Below is a small trained network, with its code and all its weights. Each question gives an input and a class and asks what happens when units are switched off, that is, made to give their printed mean instead of their output.

import numpy as np


def w(rows, s, z=0):
    codes = np.array(rows[::2]) - 128.0
    scale = np.full(codes.shape[1], s)
    scale[-1] = z or s
    return codes * scale


def norm(h):
    return h / np.sqrt((h * h).mean(-1, keepdims=True) + 1e-5)


def f(y):
    return np.maximum(y, 0)


def log_softmax(a):
    a = a - a.max(-1, keepdims=True)
    return a - np.log(np.exp(a).sum(-1, keepdims=True))


def net(x, mask):
    res = np.array(x, float).reshape(1, 4) / 4 @ E
    u = 0
    for l in range(3):
        y = f(norm(res) @ A[l][:, :-1].T + A[l][:, -1])
        res = res + np.where(mask[u : u + 8], y, B[l][:, -1]) @ B[l][:, :-1]
        u += 8
    return log_softmax(norm(res)[-1] @ U[:, :-1].T + U[:, -1])


A, B = {}, {}
E = w([
[157,37,126,36,38],'x0',
[37,217,89,3,36],'x1',
[132,149,226,41,153],'x2',
[59,19,106,61,242],'x3',
],0.0052)
A[0] = w([
[122,34,76,108,69,101],'L0N0',
[37,205,118,168,222,7],'L0N1',
[71,143,54,194,139,96],'L0N2',
[119,141,205,72,194,44],'L0N3',
[119,90,38,157,126,41],'L0N4',
[148,90,115,163,172,102],'L0N5',
[38,74,79,112,199,79],'L0N6',
[8,168,89,99,97,4],'L0N7',
],0.014,0.0023)
B[0] = w([
[127,122,215,56,103,242],'L0N0',
[212,75,163,25,46,234],'L0N1',
[134,189,214,76,129,215],'L0N2',
[66,206,196,150,157,208],'L0N3',
[72,213,199,134,175,197],'L0N4',
[135,107,107,157,194,201],'L0N5',
[75,129,76,190,40,255],'L0N6',
[169,129,60,162,253,247],'L0N7',
],0.015,0.0067)
A[1] = w([
[121,158,176,174,87,137],'L1N0',
[154,30,186,177,199,3],'L1N1',
[67,78,123,160,117,88],'L1N2',
[177,68,23,144,211,112],'L1N3',
[141,188,64,207,2,112],'L1N4',
[168,57,133,155,128,15],'L1N5',
[167,150,190,132,167,85],'L1N6',
[231,138,127,184,113,126],'L1N7',
],0.011,0.002)
B[1] = w([
[165,204,115,108,188,226],'L1N0',
[241,76,104,192,187,186],'L1N1',
[56,83,31,162,134,159],'L1N2',
[145,139,96,200,179,171],'L1N3',
[4,117,10,155,56,180],'L1N4',
[120,150,208,110,194,141],'L1N5',
[78,188,202,153,76,253],'L1N6',
[201,130,78,135,1,194],'L1N7',
],0.011,0.0059)
A[2] = w([
[135,141,36,17,204,202],'L2N0',
[133,4,213,65,75,102],'L2N1',
[193,46,93,177,124,148],'L2N2',
[61,62,163,94,135,85],'L2N3',
[180,207,112,172,63,159],'L2N4',
[186,57,189,192,165,5],'L2N5',
[156,106,164,126,68,76],'L2N6',
[184,75,90,143,78,81],'L2N7',
],0.012,0.0028)
B[2] = w([
[217,133,141,217,186,192],'L2N0',
[216,131,108,51,74,197],'L2N1',
[78,187,114,150,163,163],'L2N2',
[189,168,13,85,58,166],'L2N3',
[20,40,78,109,183,255],'L2N4',
[160,191,11,93,183,174],'L2N5',
[180,104,43,67,112,175],'L2N6',
[61,185,209,62,142,148],'L2N7',
],0.012,0.0073)
U = w([
[208,191,104,184,249,197],'0',
[234,158,160,31,71,152],'1',
[11,162,60,149,110,169],'2',
[79,231,206,112,172,178],'3',
[114,125,159,137,155,95],'4',
[125,32,197,221,104,23],'5',
[148,17,176,199,100,3],'6',
[199,24,131,210,80,25],'7',
],0.011,0.0059)

Each question gives the input, the list of numbers given to net, and the class t.
The units are the neurons (one row each of A and B). Each row of codes is followed by its name. A weight is (code - 128) times the scale printed after its matrix; where a second scale follows, it is the last column's (A, B and U).
mask holds one flag per neuron, layer by layer. A switched-off neuron (its flag False) gives its mean, the last column of its row in B, instead of its output. The means were averaged over made-up inputs and are rounded, as every weight is.
A unit's drop is (log p(t) with every unit on - log p(t) with that unit switched off) / (log p(t) with every unit on - log p(t) with every unit switched off).
The circuit of an input: a set's keep is (log p(t) with only the set's units on - log p(t) with every unit switched off) / (log p(t) with every unit on - log p(t) with every unit switched off). Starting from the 12 units with the biggest drops (on a tie, the unit counted first), units are removed one at a time, each time the one whose removal leaves the highest keep (on an exact tie, the one counted first), for as long as the keep stays at least 0.8.
circuit, biggest first: the units of the circuit, biggest drop first
most important unit: the unit with the biggest drop
top k neurons: the k neurons with the biggest drops, biggest first
k most important neurons of layer l: the k neurons of layer l with the biggest drops, biggest first
input [2,-7,-8,5], class 3: circuit, biggest first => L0N4
input [-1,-1,-7,-5], class 3: 3 most important neurons of layer 0 => L0N2, L0N6, L0N4
input [-4,5,-5,2], class 0: 2 most important neurons of layer 0 => L0N7, L0N0
input [-6,-5,0,4], class 1: 3 most important neurons of layer 0 => L0N1, L0N7, L0N2
input [-1,-5,-6,-2], class 3: top 2 neurons => L0N4, L0N2
input [4,1,-7,-5], class 3: 2 most important neurons of layer 1 => L1N0, L1N7
input [0,-6,3,7], class 2: 2 most important neurons of layer 0 => L0N6, L0N7
input [2,-6,4,-8], class 2: top 3 neurons => L0N7, L0N0, L0N1
input [-4,-5,7,7], class 2: top 2 neurons => L0N6, L0N7
input [1,7,-4,6], class 0: top 2 neurons => L0N7, L2N0
input [3,-5,-8,-4], class 3: 2 most important neurons of layer 0 => L0N4, L0N7
input [4,0,-5,-1], class 3: top 2 neurons => L0N4, L0N1
input [-5,-3,5,-2], class 1: top 2 neurons => L0N1, L0N4
input [7,8,1,-2], class 0: circuit, biggest first => L0N7, L2N0
input [-2,-1,5,-5], class 2: most important unit => L0N0
input [-4,3,4,2], class 1: top 2 neurons => L0N1, L0N4
input [3,-4,6,6], class 2: top 3 neurons => L0N6, L0N2, L1N2
input [-4,7,-1,-5], class 0: top 2 neurons => L0N7, L0N6
input [-8,1,5,-5], class 1: top 2 neurons => L0N1, L0N6
input [4,5,-6,-4], class 3: 3 most important neurons of layer 0 => L0N1, L0N0, L0N6
input [-2,-7,4,-8], class 2: top 3 neurons => L0N0, L0N7, L2N4
input [-8,-2,7,8], class 1: top 2 neurons => L0N1, L0N7
input [-7,-6,1,3], class 1: 2 most important neurons of layer 0 => L0N1, L0N7
input [-5,-6,-8,-8], class 2: top 2 neurons => L0N0, L0N7
input [-2,-6,-8,5], class 3: 3 most important neurons of layer 0 => L0N4, L0N2, L0N7
input [-5,4,-5,0], class 1: 3 most important neurons of layer 0 => L0N1, L0N2, L0N3
input [-8,8,4,-2], class 0: top 3 neurons => L0N7, L0N0, L2N0
input [-1,5,6,8], class 2: 2 most important neurons of layer 0 => L0N6, L0N2
